Below is a small trained network, with its code and all its weights. Each question gives an input and a class and asks what happens when units are switched off, that is, made to give their printed mean instead of their output.

import numpy as np


def w(rows, s, z=0):
    codes = np.array(rows[::2]) - 128.0
    scale = np.full(codes.shape[1], s)
    scale[-1] = z or s
    return codes * scale


def norm(h):
    return h / np.sqrt((h * h).mean(-1, keepdims=True) + 1e-5)


def f(y):
    return np.maximum(y, 0)


def log_softmax(a):
    a = a - a.max(-1, keepdims=True)
    return a - np.log(np.exp(a).sum(-1, keepdims=True))


def net(x, mask):
    res = np.array(x, float).reshape(1, 4) / 4 @ E
    u = 0
    for l in range(2):
        y = f(norm(res) @ A[l][:, :-1].T + A[l][:, -1])
        res = res + np.where(mask[u : u + 14], y, B[l][:, -1]) @ B[l][:, :-1]
        u += 14
    return log_softmax(norm(res)[-1] @ U[:, :-1].T + U[:, -1])


A, B = {}, {}
E = w([
[96,219,117,165,160,162],'x0',
[118,202,147,101,36,91],'x1',
[197,140,92,182,150,33],'x2',
[254,152,102,80,121,228],'x3',
],0.0048)
A[0] = w([
[100,117,147,100,136,202,111],'L0N0',
[230,123,55,69,115,156,46],'L0N1',
[149,90,94,139,118,90,73],'L0N2',
[147,192,86,220,174,126,157],'L0N3',
[107,19,69,162,199,164,3],'L0N4',
[125,101,182,175,154,131,127],'L0N5',
[178,192,250,87,82,108,184],'L0N6',
[171,95,111,104,120,81,112],'L0N7',
[109,1,133,95,48,162,72],'L0N8',
[29,109,126,118,75,247,51],'L0N9',
[94,208,125,94,91,95,129],'L0N10',
[152,112,103,141,199,177,60],'L0N11',
[89,204,150,146,169,178,81],'L0N12',
[108,122,142,230,192,192,84],'L0N13',
],0.0092,0.0024)
B[0] = w([
[142,228,97,158,122,80,205],'L0N0',
[176,186,66,134,178,216,229],'L0N1',
[148,196,150,149,151,90,161],'L0N2',
[166,184,159,107,124,53,231],'L0N3',
[169,130,117,135,31,107,205],'L0N4',
[87,129,104,185,70,135,160],'L0N5',
[185,97,103,168,98,186,239],'L0N6',
[182,152,217,80,130,102,177],'L0N7',
[181,161,208,177,166,122,231],'L0N8',
[203,157,66,103,143,3,255],'L0N9',
[154,83,138,183,44,94,227],'L0N10',
[137,151,134,124,5,172,189],'L0N11',
[173,161,255,171,154,193,204],'L0N12',
[157,96,149,161,72,103,200],'L0N13',
],0.0069,0.0056)
A[1] = w([
[197,50,127,62,138,108,193],'L1N0',
[162,205,153,80,148,117,253],'L1N1',
[137,107,88,159,53,133,210],'L1N2',
[82,113,145,119,80,78,90],'L1N3',
[41,122,133,111,145,88,120],'L1N4',
[150,133,84,112,122,58,183],'L1N5',
[119,128,159,115,82,169,119],'L1N6',
[180,102,117,139,111,166,149],'L1N7',
[147,107,127,187,139,75,139],'L1N8',
[134,119,12,105,150,189,93],'L1N9',
[140,184,87,132,121,119,191],'L1N10',
[173,81,139,128,164,120,177],'L1N11',
[127,109,196,183,128,120,229],'L1N12',
[6,99,125,151,134,111,139],'L1N13',
],0.012,0.003)
B[1] = w([
[114,160,147,161,94,79,167],'L1N0',
[104,32,153,84,156,104,255],'L1N1',
[4,134,52,130,140,137,215],'L1N2',
[145,182,132,147,154,200,170],'L1N3',
[158,122,145,57,156,176,137],'L1N4',
[70,35,92,112,196,137,208],'L1N5',
[66,84,136,127,163,93,145],'L1N6',
[71,158,82,180,89,120,195],'L1N7',
[158,127,106,122,158,193,218],'L1N8',
[68,133,132,95,197,160,148],'L1N9',
[58,58,191,87,165,95,215],'L1N10',
[42,179,186,166,106,116,158],'L1N11',
[198,186,110,71,99,197,218],'L1N12',
[181,147,68,1,155,235,141],'L1N13',
],0.0075,0.0099)
U = w([
[127,177,69,73,200,220,134],'0',
[66,151,51,192,26,108,134],'1',
[107,76,138,93,190,58,207],'2',
[218,192,251,155,105,95,5],'3',
],0.016,0.0027)

Each question gives the input, the list of numbers given to net, and the class t.
The units are the neurons (one row each of A and B). Each row of codes is followed by its name. A weight is (code - 128) times the scale printed after its matrix; where a second scale follows, it is the last column's (A, B and U).
mask holds one flag per neuron, layer by layer. A switched-off neuron (its flag False) gives its mean, the last column of its row in B, instead of its output. The means were averaged over made-up inputs and are rounded, as every weight is.
A unit's drop is (log p(t) with every unit on - log p(t) with that unit switched off) / (log p(t) with every unit on - log p(t) with every unit switched off).
The circuit of an input: a set's keep is (log p(t) with only the set's units on - log p(t) with every unit switched off) / (log p(t) with every unit on - log p(t) with every unit switched off). Starting from the 12 units with the biggest drops (on a tie, the unit counted first), units are removed one at a time, each time the one whose removal leaves the highest keep (on an exact tie, the one counted first), for as long as the keep stays at least 0.8.
circuit, biggest first: the units of the circuit, biggest drop first
unit that matters most: the unit with the biggest drop
top k neurons: the k neurons with the biggest drops, biggest first
k most important neurons of layer l: the k neurons of layer l with the biggest drops, biggest first
drop of u: that unit's drop, to one decimal
input [0,1,-8,1], class 2: circuit, biggest first	L0N9
input [7,-8,3,-7], class 1: top 3 neurons	L0N13, L0N4, L1N1
input [1,-8,-8,-2], class 1: top 2 neurons	L0N4, L0N13
input [8,-1,-6,3], class 3: circuit, biggest first	L0N12, L1N2
input [3,4,6,-6], class 0: 3 most important neurons of layer 1	L1N3, L1N8, L1N1
input [-6,-3,-7,3], class 2: 2 most important neurons of layer 0	L0N9, L0N12
input [5,8,0,6], class 1: 2 most important neurons of layer 1	L1N7, L1N8
input [-6,5,6,2], class 2: top 3 neurons	L0N12, L0N8, L0N2
input [7,3,7,-5], class 2: top 4 neurons	L0N3, L0N8, L1N5, L0N7
input [-7,2,-1,-6], class 3: 2 most important neurons of layer 1	L1N2, L1N5
input [7,1,-1,6], class 3: top 2 neurons	L0N12, L1N5
input [2,5,4,-5], class 0: top 2 neurons	L0N4, L0N9
input [0,-5,-5,2], class 1: 2 most important neurons of layer 0	L0N4, L0N11
input [-3,5,5,8], class 0: circuit, biggest first	L0N1
input [6,1,5,1], class 3: 2 most important neurons of layer 1	L1N2, L1N12
input [8,-8,3,-4], class 1: top 2 neurons	L0N13, L0N4
input [8,-3,3,5], class 3: top 2 neurons	L0N3, L0N12
input [-7,3,-5,4], class 3: 2 most important neurons of layer 0	L0N8, L0N6
input [2,-5,-8,4], class 2: drop of L0N9	0.6
input [-1,4,-7,-4], class 2: unit that matters most	L0N9
input [-3,-7,6,1], class 1: drop of L0N4	0.3
input [7,-3,-4,2], class 3: drop of L0N12	1.0
input [-4,-8,-5,-4], class 1: drop of L0N4	0.6
input [2,-8,6,-8], class 0: 3 most important neurons of layer 0	L0N9, L0N6, L0N10
